Here is a tiny trained network, its code and every weight. The questions are about switching its units off for an input and a class, where a switched-off unit gives its printed mean instead of its output.

import numpy as np


def w(rows, s, z=0):
    codes = np.array(rows[::2]) - 128.0
    scale = np.full(codes.shape[1], s)
    scale[-1] = z or s
    return codes * scale


def f(y):
    return y / 2 * (1 + np.tanh(0.7978845608 * (y + 0.044715 * y**3)))


def log_softmax(a):
    a = a - a.max(-1, keepdims=True)
    return a - np.log(np.exp(a).sum(-1, keepdims=True))


def net(x, mask):
    res = np.array(x, float).reshape(1, 6) / 4 @ E
    y = f(res @ A[0][:, :-1].T + A[0][:, -1])
    res = res + np.where(mask, y, B[0][:, -1]) @ B[0][:, :-1]
    return log_softmax(res[-1] @ U[:, :-1].T + U[:, -1])


A, B = {}, {}
E = w([
[164,157,102,82,141,148,227,89],'x0',
[67,150,118,153,59,158,146,37],'x1',
[193,173,194,95,74,122,84,83],'x2',
[136,99,218,182,94,130,216,161],'x3',
[125,6,122,70,94,99,123,98],'x4',
[187,82,104,196,162,165,113,57],'x5',
],0.011)
A[0] = w([
[206,89,148,168,197,162,104,88,111],'n1',
[186,138,142,96,141,130,254,102,118],'n2',
[17,140,102,135,116,126,147,39,128],'n3',
[107,99,146,185,62,113,32,197,109],'n4',
[164,190,130,190,126,199,156,178,146],'n5',
[111,52,127,126,79,103,86,136,95],'n6',
[82,126,167,223,115,110,38,152,132],'n7',
[79,121,91,142,171,120,122,141,155],'n8',
[157,159,183,101,86,100,49,105,54],'n9',
[146,70,226,171,139,130,179,162,22],'n10',
[34,185,42,105,96,133,74,35,85],'n11',
[93,169,109,58,82,125,127,177,125],'n12',
[96,142,143,158,37,160,117,72,137],'n13',
[122,33,115,78,90,81,141,89,39],'n14',
[24,137,161,149,55,182,160,55,80],'n15',
[109,118,182,144,85,88,194,164,13],'n16',
[219,77,110,220,150,119,141,92,91],'n17',
[73,100,221,206,82,124,207,97,97],'n18',
[182,94,107,203,123,176,107,77,129],'n19',
[173,148,78,72,212,102,65,159,86],'n20',
[117,47,103,61,110,132,156,117,141],'n21',
[55,152,174,75,99,91,133,154,101],'n22',
[90,143,147,67,90,88,142,162,49],'n23',
[175,174,51,30,152,162,189,104,186],'n24',
[97,66,123,27,151,152,88,92,100],'n25',
[176,102,180,85,189,94,127,183,122],'n26',
[113,252,92,159,193,163,86,124,91],'n27',
[116,132,199,208,87,145,183,168,51],'n28',
[176,80,109,192,139,163,116,60,99],'n29',
[38,67,44,195,185,152,168,183,61],'n30',
[216,143,213,97,41,120,99,107,57],'n31',
[44,87,72,124,172,122,189,154,40],'n32',
[59,147,182,53,153,92,159,144,87],'n33',
[78,159,143,85,78,121,128,157,99],'n34',
[132,160,34,115,125,72,99,120,6],'n35',
[116,204,110,180,126,185,135,176,123],'n36',
[89,140,150,143,154,104,13,127,145],'n37',
[184,164,148,72,107,123,129,97,112],'n38',
[231,159,207,64,96,154,35,94,67],'n39',
[236,113,113,94,194,72,115,190,103],'n40',
[145,41,95,64,79,135,100,114,124],'n41',
],0.0091,0.0023)
B[0] = w([
[60,177,91,96,129,102,117,157,196],'n1',
[111,64,96,94,130,111,175,82,223],'n2',
[140,167,152,81,150,162,162,160,215],'n3',
[85,86,119,117,154,134,203,56,215],'n4',
[167,134,149,119,104,85,138,118,217],'n5',
[135,121,151,118,99,98,179,112,183],'n6',
[99,59,132,93,158,106,217,46,219],'n7',
[151,106,82,143,107,170,146,119,179],'n8',
[126,108,92,150,85,161,146,129,190],'n9',
[211,81,113,75,122,148,60,136,210],'n10',
[193,107,150,53,173,171,105,174,246],'n11',
[97,146,65,119,134,88,103,105,195],'n12',
[115,154,165,113,154,181,158,175,213],'n13',
[141,160,184,176,101,60,150,169,201],'n14',
[124,164,190,102,167,143,154,165,238],'n15',
[166,123,104,93,130,123,68,106,194],'n16',
[67,181,89,112,148,82,88,118,201],'n17',
[183,82,130,83,155,149,63,140,242],'n18',
[66,183,79,105,169,85,95,158,199],'n19',
[161,101,145,78,143,173,95,154,237],'n20',
[161,133,175,167,85,75,145,139,195],'n21',
[82,153,82,116,150,101,110,135,197],'n22',
[85,176,85,127,132,85,97,121,180],'n23',
[119,57,117,105,160,128,167,41,236],'n24',
[175,97,155,126,70,84,100,129,196],'n25',
[117,168,164,98,179,157,155,159,211],'n26',
[190,104,195,171,44,2,113,143,255],'n27',
[186,101,101,98,101,111,88,133,221],'n28',
[91,176,83,122,146,74,95,134,199],'n29',
[120,127,93,185,78,195,152,171,243],'n30',
[126,152,85,176,75,175,155,146,222],'n31',
[109,118,93,207,62,173,132,142,198],'n32',
[42,180,90,131,131,103,86,103,188],'n33',
[86,150,104,112,134,113,92,148,181],'n34',
[175,90,102,108,112,146,77,124,183],'n35',
[148,144,165,155,70,63,153,128,214],'n36',
[132,80,123,105,137,132,145,94,210],'n37',
[105,92,98,185,89,166,154,110,187],'n38',
[136,145,72,183,84,184,153,152,232],'n39',
[119,174,212,100,188,181,177,166,239],'n40',
[167,155,158,152,114,71,129,150,203],'n41',
],0.0091,0.0098)
U = w([
[185,134,199,173,82,2,148,151,101],'0',
[40,190,58,98,162,70,69,145,107],'1',
[211,75,120,63,140,157,52,146,188],'2',
[121,127,76,222,80,222,174,163,133],'3',
[129,169,211,68,200,183,176,200,112],'4',
[108,52,123,97,159,100,221,13,126],'5',
[138,111,160,137,148,137,139,117,254],'6',
[102,131,184,199,144,148,109,94,75],'7',
],0.012,0.0056)

Each question gives the input, the list of numbers given to net, and the class t.
The units are the neurons (one row each of A and B). Each row of codes is followed by its name. A weight is (code - 128) times the scale printed after its matrix; where a second scale follows, it is the last column's (A, B and U).
mask holds one flag per neuron, in row order. A switched-off neuron (its flag False) gives its mean, the last column of its row in B, instead of its output. The means were averaged over made-up inputs and are rounded, as every weight is.
A unit's drop is (log p(t) with every unit on - log p(t) with that unit switched off) / (log p(t) with every unit on - log p(t) with every unit switched off).
The circuit of an input: a set's keep is (log p(t) with only the set's units on - log p(t) with every unit switched off) / (log p(t) with every unit on - log p(t) with every unit switched off). Starting from the 12 units with the biggest drops (on a tie, the unit counted first), units are removed one at a time, each time the one whose removal leaves the highest keep (on an exact tie, the one counted first), for as long as the keep stays at least 0.8.
circuit, biggest first: the units of the circuit, biggest drop first
k most important neurons: the k neurons with the biggest drops, biggest first
drop when u is switched off: that unit's drop, to one decimal
input [6,-8,8,2,4,-2], class 3: circuit, biggest first => n39; n31
input [8,-3,8,-6,2,1], class 3: circuit, biggest first => n39; n38
input [-7,5,-3,8,1,3], class 2: circuit, biggest first => n18
input [-5,-1,6,-1,7,6], class 0: 2 most important neurons => n41; n14
input [6,-6,-8,-2,4,8], class 1: 4 most important neurons => n17; n1; n29; n19
input [8,5,7,-8,-3,-5], class 2: 4 most important neurons => n11; n7; n4; n35
input [1,1,6,5,4,-5], class 3: circuit, biggest first => n31; n39
input [-8,0,-6,6,1,-3], class 5: 2 most important neurons => n7; n4
input [-2,5,3,3,-3,-5], class 1: circuit, biggest first => n22; n34
input [-6,-3,0,1,0,-5], class 5: circuit, biggest first => n4; n7
input [-1,8,0,-8,3,-7], class 2: 4 most important neurons => n11; n35; n25; n40
input [8,1,6,-4,3,2], class 5: 2 most important neurons => n24; n2
input [-8,-5,-6,2,-7,8], class 1: 3 most important neurons => n17; n1; n19
input [0,-1,-4,-6,-6,3], class 0: circuit, biggest first => n27
input [1,-8,7,0,3,1], class 4: 3 most important neurons => n40; n26; n30
input [4,1,-3,8,7,-2], class 2: 2 most important neurons => n18; n10
input [-5,2,-6,4,-6,5], class 0: 4 most important neurons => n36; n5; n27; n39
input [-7,3,-6,2,5,-5], class 5: 4 most important neurons => n4; n7; n39; n6
input [-6,-8,-5,-5,0,-7], class 4: 3 most important neurons => n40; n20; n26
input [0,-2,-7,1,-5,2], class 3: circuit, biggest first => n30
input [3,5,-4,8,4,-7], class 2: 4 most important neurons => n18; n10; n28; n16
input [6,-8,-1,6,7,1], class 4: drop when n40 is switched off => 3.2
input [-6,5,0,-5,0,-5], class 5: drop when n18 is switched off => 0.1
input [-8,3,0,6,-1,1], class 5: drop when n4 is switched off => 0.6
